Look-ups in named tables: a row name and a column name give one cell, copied from the table.

Table gen
        ritig  zat  lanu
putu       95  192    74
kidako     82   64   131
pav       120  170   100
fefonu    101  137   155
kel       153  124    51
nufem      52  112   176
zonalu    139  154    57

What is the ritig of kidako in gen? 82
What is the ritig of fefonu in gen? 101
What is the ritig of zonalu in gen? 139
What is the ritig of pav in gen? 120
What is the zat of kidako in gen? 64
What is the ritig of kel in gen? 153
What is the lanu of nufem in gen? 176
What is the zat of pav in gen? 170
What is the zat of fefonu in gen? 137
What is the zat of zonalu in gen? 154
What is the lanu of kel in gen? 51
What is the lanu of putu in gen? 74
What is the zat of putu in gen? 192
What is the lanu of kidako in gen? 131
What is the zat of nufem in gen? 112
What is the lanu of fefonu in gen? 155
What is the ritig of nufem in gen? 52
What is the lanu of zonalu in gen? 57
What is the lanu of pav in gen? 100
Row with the largest zat: putu

Table fabuli
|  | risibo | zekefa | sib | bok | bizugo | lon | luru | rim | neb | nerumek |
|---|---|---|---|---|---|---|---|---|---|---|
| gakad | 596 | 486 | 600 | 350 | 354 | 346 | 598 | 403 | 377 | 565 |
| vibu | 506 | 483 | 488 | 550 | 555 | 556 | 498 | 469 | 516 | 482 |
| val | 150 | 402 | 185 | 770 | 757 | 772 | 172 | 649 | 718 | 288 |

What is the bizugo of val in fabuli?
757
What is the bizugo of vibu in fabuli?
555
What is the zekefa of gakad in fabuli?
486
What is the sib of val in fabuli?
185
What is the luru of val in fabuli?
172
What is the risibo of vibu in fabuli?
506
What is the nerumek of val in fabuli?
288
Row with the largest nerumek: gakad

lamino:
	vozem	gofe	konep	nufiron
rerukes	4153	3352	4372	2220
buz	5932	6944	8630	1995
nelu	5612	6565	5621	4006
dilabu	6893	5252	3996	6706
tave	8248	3438	4832	5160
pup	7095	3032	6021	5088
zav	4552	2974	5928	4543
ganera	8993	5990	4354	6582
mot	7747	7336	4179	5854
sazasem	5984	6131	4090	5128
kud	7136	5211	2944	6067
nutegi	4373	4835	6597	5424
tuter	4964	6184	3277	5005

What is the vozem of zav in lamino?
4552
What is the konep of sazasem in lamino?
4090
What is the gofe of rerukes in lamino?
3352
What is the gofe of nelu in lamino?
6565
What is the nufiron of pup in lamino?
5088
What is the nufiron of rerukes in lamino?
2220
What is the nufiron of tave in lamino?
5160
What is the nufiron of kud in lamino?
6067
What is the gofe of ganera in lamino?
5990
What is the nufiron of mot in lamino?
5854
What is the gofe of pup in lamino?
3032
What is the konep of pup in lamino?
6021
What is the gofe of sazasem in lamino?
6131
What is the vozem of tuter in lamino?
4964
What is the vozem of nutegi in lamino?
4373
What is the nufiron of ganera in lamino?
6582
What is the nufiron of sazasem in lamino?
5128
What is the konep of ganera in lamino?
4354

dur:
|  | lerapug | zaru | faroraf |
|---|---|---|---|
| zevaga | 57.42 | 30.07 | 28.74 |
| fuf | 66.10 | 46.21 | 10.24 |
| gud | 57.42 | 54.27 | 42.61 |
| nebifa | 70.44 | 42.17 | 47.24 |
| kodadom | 79.12 | 34.10 | 33.36 |

nebifa, faroraf => 47.24
gud, faroraf => 42.61
kodadom, zaru => 34.10
kodadom, lerapug => 79.12
fuf, lerapug => 66.10
zevaga, faroraf => 28.74
zevaga, lerapug => 57.42
nebifa, zaru => 42.17
nebifa, lerapug => 70.44
fuf, faroraf => 10.24
fuf, zaru => 46.21
gud, zaru => 54.27
gud, lerapug => 57.42
zevaga, zaru => 30.07
kodadom, faroraf => 33.36

sisas.tsv
	ketu	kemami	zanevo	vagez	fateza	duga	kavago	lok
lapope	115	172	109	181	1	88	187	155
bok	62	66	134	117	72	90	152	186
zup	129	54	138	150	85	9	188	178
vidumeb	96	161	36	71	80	157	57	100
vude	128	178	132	91	75	196	45	31
fivo	124	68	125	95	99	79	185	240
zipemi	45	115	60	29	27	121	131	66
fep	97	28	103	197	127	96	164	149
matume	145	104	132	78	124	75	84	130

kavago of vidumeb: 57
vagez of zup: 150
ketu of fep: 97
fateza of zipemi: 27
kemami of fep: 28
zanevo of vidumeb: 36
kavago of matume: 84
lok of matume: 130
fateza of vidumeb: 80
ketu of vidumeb: 96
Which row has the largest vagez? fep

mav =
	duk	gebibid
vud	0.965	4.078
gezab	-2.011	7.060
nekul	4.609	0.442
kor	-0.411	6.620
fipib	-1.910	1.026
mesu	8.296	-6.042
lage	1.672	-0.527
pefezo	-2.576	5.376
sep	-6.086	7.322
vezed	4.441	-1.717

gebibid of lage is -0.527
gebibid of sep is 7.322
duk of vud is 0.965
gebibid of fipib is 1.026
gebibid of vud is 4.078
duk of fipib is -1.910
duk of gezab is -2.011
gebibid of gezab is 7.060
duk of nekul is 4.609
gebibid of kor is 6.620
duk of lage is 1.672
gebibid of pefezo is 5.376
duk of kor is -0.411

biri:
	ledi	gev	vabif	zasoze	zorilu
babide	0.26	5.42	-1.38	-3.05	-3.06
fatunan	0.99	-4.09	-1.85	0.07	0.25
fovaku	-0.71	-3.46	-0.61	-2.19	-1.51
fam	-4.16	-9.06	-5.47	1.11	-6.36

fovaku, vabif: -0.61
fovaku, gev: -3.46
fatunan, zasoze: 0.07
fovaku, zasoze: -2.19
babide, gev: 5.42
babide, vabif: -1.38
fam, ledi: -4.16
babide, ledi: 0.26
fam, zasoze: 1.11
fam, gev: -9.06
fatunan, ledi: 0.99
fatunan, gev: -4.09
fatunan, zorilu: 0.25
babide, zorilu: -3.06
fatunan, vabif: -1.85
babide, zasoze: -3.05
fovaku, ledi: -0.71
fam, zorilu: -6.36
fam, vabif: -5.47
Row with the largest vabif: fovaku

fetev =
|  | luda | guvaso | bofatib | sak | pib | gek |
|---|---|---|---|---|---|---|
| dal | 60288 | 69426 | 69343 | 18971 | 88387 | 39464 |
| nonole | 58450 | 67559 | 68388 | 14171 | 89367 | 36029 |
| ratib | 61909 | 70679 | 70555 | 22117 | 87828 | 41506 |
| nom | 57648 | 66539 | 68261 | 11479 | 89835 | 34029 |
| peba | 59345 | 68520 | 68780 | 16713 | 88839 | 37873 |
| tisaze | 60798 | 69814 | 69742 | 20083 | 88178 | 40205 |
| tidamok | 58905 | 68045 | 68514 | 15443 | 89113 | 37017 |
| muk | 59837 | 68944 | 69038 | 17878 | 88591 | 38657 |
| lemas | 58012 | 67063 | 68285 | 12871 | 89599 | 35090 |
| dori | 61347 | 70323 | 70149 | 21104 | 87959 | 40863 |

muk, guvaso: 68944
dal, bofatib: 69343
tisaze, guvaso: 69814
dori, bofatib: 70149
nom, bofatib: 68261
nom, gek: 34029
tidamok, guvaso: 68045
dori, guvaso: 70323
nom, sak: 11479
tidamok, sak: 15443
muk, pib: 88591
dal, guvaso: 69426
ratib, bofatib: 70555
muk, sak: 17878
dori, luda: 61347
dori, sak: 21104
peba, luda: 59345
dal, pib: 88387

